Below is a small trained network, with its code and all its weights. Each question gives an input and a target symbol and asks what happens when units are switched off, that is, made to give their printed mean instead of their output.

import numpy as np


def w(rows, s, z=0):
    codes = np.array(rows[::2]) - 128.0
    scale = np.full(codes.shape[1], s)
    scale[-1] = z or s
    return codes * scale


def norm(h):
    return h / np.sqrt((h * h).mean(-1, keepdims=True) + 1e-5)


def f(y):
    return np.maximum(y, 0)


def softmax(a):
    e = np.exp(a - a.max(-1, keepdims=True))
    return e / e.sum(-1, keepdims=True)


def log_softmax(a):
    a = a - a.max(-1, keepdims=True)
    return a - np.log(np.exp(a).sum(-1, keepdims=True))


def net(x, mask):
    ids = ['ΓΛΠΣΩαεμξφψ'.index(c) for c in x.split()]
    T = len(ids)
    res = E[ids] + P[:T]
    r = norm(res)
    for j in range(2):
        rows = slice(2 * j, 2 * j + 2)
        q, k, v = (r @ M[0][rows].T for M in (Q, K, V))
        z = softmax(np.where(np.tri(T) > 0, q @ k.T / 2**0.5, -1e9)) @ v
        o = O[0][rows]
        res = res + np.where(mask[j], z, o[:, -1]) @ o[:, :-1]
    y = f(norm(res) @ A[0][:, :-1].T + A[0][:, -1])
    res = res + np.where(mask[2:26], y, B[0][:, -1]) @ B[0][:, :-1]
    return log_softmax(norm(res)[-1] @ U[:, :-1].T + U[:, -1])


Q, K, V, O, A, B = {}, {}, {}, {}, {}, {}
E = w([
[179,118,108],'Γ',
[155,110,15],'Λ',
[166,104,30],'Π',
[7,12,196],'Σ',
[178,94,177],'Ω',
[170,100,32],'α',
[82,181,167],'ε',
[178,95,40],'μ',
[165,112,179],'ξ',
[158,114,29],'φ',
[13,180,222],'ψ',
],0.017)
P = w([
[75,90,160],'0',
[143,106,144],'1',
[96,144,5],'2',
[142,120,147],'3',
[142,126,144],'4',
[139,131,139],'5',
[143,138,142],'6',
[143,140,138],'7',
[145,143,137],'8',
[152,150,139],'9',
],0.011)
Q[0] = w([
[11,112,105],'head 1',
[75,81,187],'head 1',
[116,162,136],'head 2',
[100,186,193],'head 2',
],0.011)
K[0] = w([
[67,167,122],'head 1',
[97,245,234],'head 1',
[38,146,141],'head 2',
[66,63,125],'head 2',
],0.011)
V[0] = w([
[168,78,131],'head 1',
[140,10,204],'head 1',
[47,52,153],'head 2',
[150,199,131],'head 2',
],0.012)
O[0] = w([
[119,28,151,184],'head 1',
[105,194,91,3],'head 1',
[136,13,130,159],'head 2',
[254,180,87,67],'head 2',
],0.0091,0.00076)
A[0] = w([
[95,125,148,115],'neuron 1',
[213,89,106,209],'neuron 2',
[125,118,163,105],'neuron 3',
[152,56,97,220],'neuron 4',
[98,128,180,3],'neuron 5',
[129,142,81,53],'neuron 6',
[140,152,45,150],'neuron 7',
[63,171,64,98],'neuron 8',
[97,172,135,63],'neuron 9',
[178,76,110,255],'neuron 10',
[186,208,107,132],'neuron 11',
[206,173,109,108],'neuron 12',
[142,54,78,187],'neuron 13',
[116,118,52,144],'neuron 14',
[186,79,135,183],'neuron 15',
[132,63,69,186],'neuron 16',
[163,226,46,172],'neuron 17',
[53,160,119,156],'neuron 18',
[71,127,155,103],'neuron 19',
[147,30,177,141],'neuron 20',
[192,137,58,212],'neuron 21',
[87,132,180,128],'neuron 22',
[161,198,146,130],'neuron 23',
[3,111,98,180],'neuron 24',
],0.016,0.0051)
B[0] = w([
[120,89,134,157],'neuron 1',
[118,200,169,255],'neuron 2',
[82,108,148,151],'neuron 3',
[125,193,152,233],'neuron 4',
[133,101,183,152],'neuron 5',
[88,178,122,149],'neuron 6',
[68,146,197,208],'neuron 7',
[142,140,232,157],'neuron 8',
[143,218,121,162],'neuron 9',
[137,212,173,246],'neuron 10',
[113,2,123,214],'neuron 11',
[92,103,4,203],'neuron 12',
[150,219,156,229],'neuron 13',
[61,219,179,196],'neuron 14',
[85,190,163,212],'neuron 15',
[114,199,160,224],'neuron 16',
[102,12,96,240],'neuron 17',
[171,225,143,192],'neuron 18',
[81,155,154,173],'neuron 19',
[44,219,96,191],'neuron 20',
[99,174,186,254],'neuron 21',
[43,163,91,196],'neuron 22',
[191,38,137,201],'neuron 23',
[213,125,42,206],'neuron 24',
],0.0077,0.0087)
U = w([
[108,124,120,112],'Γ',
[127,124,127,95],'Λ',
[129,127,126,101],'Π',
[125,132,129,125],'Σ',
[163,132,155,102],'Ω',
[150,80,86,250],'α',
[142,208,141,167],'ε',
[98,71,179,160],'μ',
[107,130,118,84],'ξ',
[104,127,249,99],'φ',
[133,126,130,96],'ψ',
],0.02,0.012)

Each question gives the input, a string of symbols that net reads in full, and the target symbol t.
The units are the heads (2 rows each of Q, K, V and O) and the neurons (one row each of A and B). Each row of codes is followed by its name. A weight is (code - 128) times the scale printed after its matrix; where a second scale follows, it is the last column's (O, A, B and U).
mask holds one flag per unit, heads first, then neurons. A switched-off unit (its flag False) gives its mean, the last column of its rows in O or B, instead of its output. The means were averaged over made-up inputs and are rounded, as every weight is.
A unit's drop is (log p(t) with every unit on - log p(t) with that unit switched off) / (log p(t) with every unit on - log p(t) with every unit switched off).
most important unit: the unit with the biggest drop
top k neurons: the k neurons with the biggest drops, biggest first
heads that matter: for each layer, one digit per head in row order, 1 if its drop is at least 0.15 and else 0, layers parted by /
drop of u: that unit's drop, to one decimal
input ε Γ φ Γ ε Γ Γ, target α: top 2 neurons	[neuron 12; neuron 17]
input Γ Γ ψ ξ ε Γ φ φ, target φ: most important unit	head 2
input Λ ε ξ Π Ω ε φ ε, target μ: heads that matter	11
input Λ φ Ω ε Γ ε, target φ: heads that matter	11
input ε ξ φ Γ ε ε Π α Σ, target ε: top 2 neurons	[neuron 17; neuron 11]
input μ Π Ω Ω ψ ξ ε Γ ξ Γ, target φ: top 4 neurons	[neuron 21; neuron 2; neuron 10; neuron 24]
input ε Γ ψ φ Λ Γ ε Γ, target μ: heads that matter	11
input Π μ ψ φ ε ε, target φ: heads that matter	10
input Γ Γ ε ε ξ ξ ε ξ, target μ: top 3 neurons	[neuron 24; neuron 13; neuron 18]
input Γ ε ε Γ ε Γ, target μ: heads that matter	01
input ε Ω ξ Π ε ξ Γ Γ, target φ: heads that matter	11
input Λ Γ Π Γ Γ Λ, target φ: heads that matter	01
input ε Λ Γ ε Γ ε, target μ: top 2 neurons	[neuron 24; neuron 12]
input ε ε Γ α Ω α φ ξ ξ ξ, target μ: most important unit	head 2
input ε ξ α ε ξ ε α ξ ε ξ, target α: drop of neuron 24	-0.1
input ε ξ Γ ε ε ε ε, target α: drop of neuron 14	0.0
input Λ ε ξ ε Γ Γ μ Γ ε Γ, target α: drop of neuron 16	0.2
